Below are the code and all the weights of a small trained network. Each question names an input and a target symbol and asks about switching units off, where a switched-off unit gives its printed mean instead of its output.

import numpy as np


def w(rows, s, z=0):
    codes = np.array(rows[::2]) - 128.0
    scale = np.full(codes.shape[1], s)
    scale[-1] = z or s
    return codes * scale


def norm(h):
    return h / np.sqrt((h * h).mean(-1, keepdims=True) + 1e-5)


def f(y):
    return y / 2 * (1 + np.tanh(0.7978845608 * (y + 0.044715 * y**3)))


def softmax(a):
    e = np.exp(a - a.max(-1, keepdims=True))
    return e / e.sum(-1, keepdims=True)


def log_softmax(a):
    a = a - a.max(-1, keepdims=True)
    return a - np.log(np.exp(a).sum(-1, keepdims=True))


def net(x, mask):
    ids = ['αβγδηθλμξπφψω'.index(c) for c in x.split()]
    T = len(ids)
    res = E[ids] + P[:T]
    u = 0
    for l in range(3):
        q, k, v = (norm(res) @ M[l].T for M in (Q, K, V))
        z = softmax(np.where(np.tri(T) > 0, q @ k.T / 2**0.5, -1e9)) @ v
        res = res + np.where(mask[u], z, O[l][:, -1]) @ O[l][:, :-1]
        u += 1
        y = f(norm(res) @ A[l][:, :-1].T + A[l][:, -1])
        res = res + np.where(mask[u : u + 4], y, B[l][:, -1]) @ B[l][:, :-1]
        u += 4
    return log_softmax(norm(res)[-1] @ U[:, :-1].T + U[:, -1])


Q, K, V, O, A, B = {}, {}, {}, {}, {}, {}
E = w([
[69,145,141],'α',
[196,131,149],'β',
[101,136,174],'γ',
[99,135,166],'δ',
[83,139,136],'η',
[146,128,84],'θ',
[50,149,132],'λ',
[130,132,93],'μ',
[67,147,129],'ξ',
[237,157,227],'π',
[144,131,76],'φ',
[251,146,160],'ψ',
[98,135,8],'ω',
],0.016)
P = w([
[135,27,152],'0',
[60,136,184],'1',
[99,251,89],'2',
[139,29,103],'3',
[176,125,155],'4',
[100,214,87],'5',
[121,52,109],'6',
[149,123,137],'7',
[106,180,93],'8',
[124,61,121],'9',
[140,124,124],'10',
],0.017)
Q[0] = w([
[74,166,100],'0.h0',
[3,69,208],'0.h0',
],0.026)
K[0] = w([
[98,147,53],'0.h0',
[93,251,123],'0.h0',
],0.025)
V[0] = w([
[139,2,119],'0.h0',
[151,43,127],'0.h0',
],0.0038)
O[0] = w([
[141,121,1,253],'0.h0',
[135,123,48,191],'0.h0',
],0.006,0.0007)
A[0] = w([
[176,234,139,254],'0.n0',
[108,224,110,72],'0.n1',
[29,71,139,39],'0.n2',
[181,3,174,156],'0.n3',
],0.015,0.006)
B[0] = w([
[120,251,44,255],'0.n0',
[75,239,165,178],'0.n1',
[70,91,191,185],'0.n2',
[178,61,64,246],'0.n3',
],0.018,0.0075)
Q[1] = w([
[71,206,1],'1.h0',
[196,48,47],'1.h0',
],0.013)
K[1] = w([
[18,127,65],'1.h0',
[121,145,249],'1.h0',
],0.019)
V[1] = w([
[8,95,62],'1.h0',
[203,119,253],'1.h0',
],0.017)
O[1] = w([
[5,181,109,254],'1.h0',
[169,93,210,28],'1.h0',
],0.017,0.0089)
A[1] = w([
[237,100,163,9],'1.n0',
[252,188,212,253],'1.n1',
[132,19,87,120],'1.n2',
[115,114,188,132],'1.n3',
],0.025,0.003)
B[1] = w([
[29,51,152,139],'1.n0',
[169,251,26,132],'1.n1',
[71,126,54,255],'1.n2',
[100,98,89,139],'1.n3',
],0.028,0.0097)
Q[2] = w([
[215,99,99],'2.h0',
[39,123,5],'2.h0',
],0.034)
K[2] = w([
[61,137,151],'2.h0',
[71,253,18],'2.h0',
],0.029)
V[2] = w([
[88,45,253],'2.h0',
[22,179,152],'2.h0',
],0.018)
O[2] = w([
[15,186,75,5],'2.h0',
[84,109,253,187],'2.h0',
],0.017,0.027)
A[2] = w([
[195,84,226,2],'2.n0',
[144,5,173,97],'2.n1',
[184,149,242,148],'2.n2',
[55,67,73,208],'2.n3',
],0.03,0.0037)
B[2] = w([
[25,51,174,215],'2.n0',
[227,253,57,254],'2.n1',
[145,48,242,245],'2.n2',
[158,70,77,232],'2.n3',
],0.03,0.018)
U = w([
[135,52,54,229],'α',
[194,123,126,170],'β',
[197,103,132,46],'γ',
[136,97,136,101],'δ',
[69,84,144,88],'η',
[60,123,144,153],'θ',
[4,193,113,253],'λ',
[123,102,124,34],'μ',
[131,119,152,9],'ξ',
[147,144,174,33],'π',
[108,91,133,19],'φ',
[72,108,128,97],'ψ',
[155,160,171,47],'ω',
],0.018,0.006)

Each question gives the input, a string of symbols that net reads in full, and the target symbol t.
The units are the heads (2 rows each of Q, K, V and O) and the neurons (one row each of A and B). Each row of codes is followed by its name. A weight is (code - 128) times the scale printed after its matrix; where a second scale follows, it is the last column's (O, A, B and U).
mask holds one flag per unit, layer by layer, with each layer's heads first. A switched-off unit (its flag False) gives its mean, the last column of its rows in O or B, instead of its output. The means were averaged over made-up inputs and are rounded, as every weight is.
A unit's drop is (log p(t) with every unit on - log p(t) with that unit switched off) / (log p(t) with every unit on - log p(t) with every unit switched off).
The circuit of an input: a set's keep is (log p(t) with only the set's units on - log p(t) with every unit switched off) / (log p(t) with every unit on - log p(t) with every unit switched off). Starting from the 12 units with the biggest drops (on a tie, the unit counted first), units are removed one at a time, each time the one whose removal leaves the highest keep (on an exact tie, the one counted first), for as long as the keep stays at least 0.8.
circuit, biggest first: the units of the circuit, biggest drop first
k most important neurons: the k neurons with the biggest drops, biggest first
top k neurons in layer l: the k neurons of layer l with the biggest drops, biggest first
drop when u is switched off: that unit's drop, to one decimal
input λ φ γ ω μ α φ ω θ, target λ: 4 most important neurons : 0.n3; 2.n2; 2.n3; 2.n1
input π π ω ω δ ω, target λ: 2 most important neurons : 2.n2; 2.n3
input γ π γ ξ ω μ, target λ: top 3 neurons in layer 2 : 2.n2; 2.n3; 2.n1
input λ ξ λ ψ, target α: most important neuron : 0.n3
input ξ β α α γ μ ω π γ, target λ: 4 most important neurons : 0.n3; 2.n2; 2.n1; 2.n3
input ξ π μ ψ μ β γ ω δ, target λ: 2 most important neurons : 0.n0; 0.n3
input λ ω λ π η γ ω, target β: circuit, biggest first : 2.n1; 1.n2
input π μ π ω β φ, target λ: 2 most important neurons : 2.n2; 0.n3
input ω δ ω ω π β, target λ: 2 most important neurons : 2.n2; 2.n1
input ω ψ π μ η ω ω δ η, target λ: 2 most important neurons : 0.n3; 2.n2
input ξ π ξ ψ ω π, target λ: circuit, biggest first : 0.n0; 2.n2
input ω δ ψ γ μ π ω δ δ, target λ: 2 most important neurons : 0.n3; 2.n2
input φ γ λ ω π θ, target λ: 3 most important neurons : 0.n3; 2.n2; 2.n1
input ω γ φ, target λ: 2 most important neurons : 2.n2; 2.n1
input ω γ α, target λ: circuit, biggest first : 1.h0
input φ δ ψ β ω π ω φ α, target λ: 2 most important neurons : 0.n3; 2.n2
input ω μ δ φ ω φ ω ω ξ, target λ: 3 most important neurons : 0.n3; 2.n2; 2.n1
input π π π ω η π, target λ: top 2 neurons in layer 0 : 0.n0; 0.n3
input ω π β, target λ: drop when 1.h0 is switched off : 0.2
input γ θ ω π, target α: drop when 1.n2 is switched off : 0.6
input ω π λ ω δ γ ω π ψ, target λ: drop when 0.n3 is switched off : 0.6
input ξ μ ω ω γ λ, target λ: top neuron in layer 2 : 2.n3
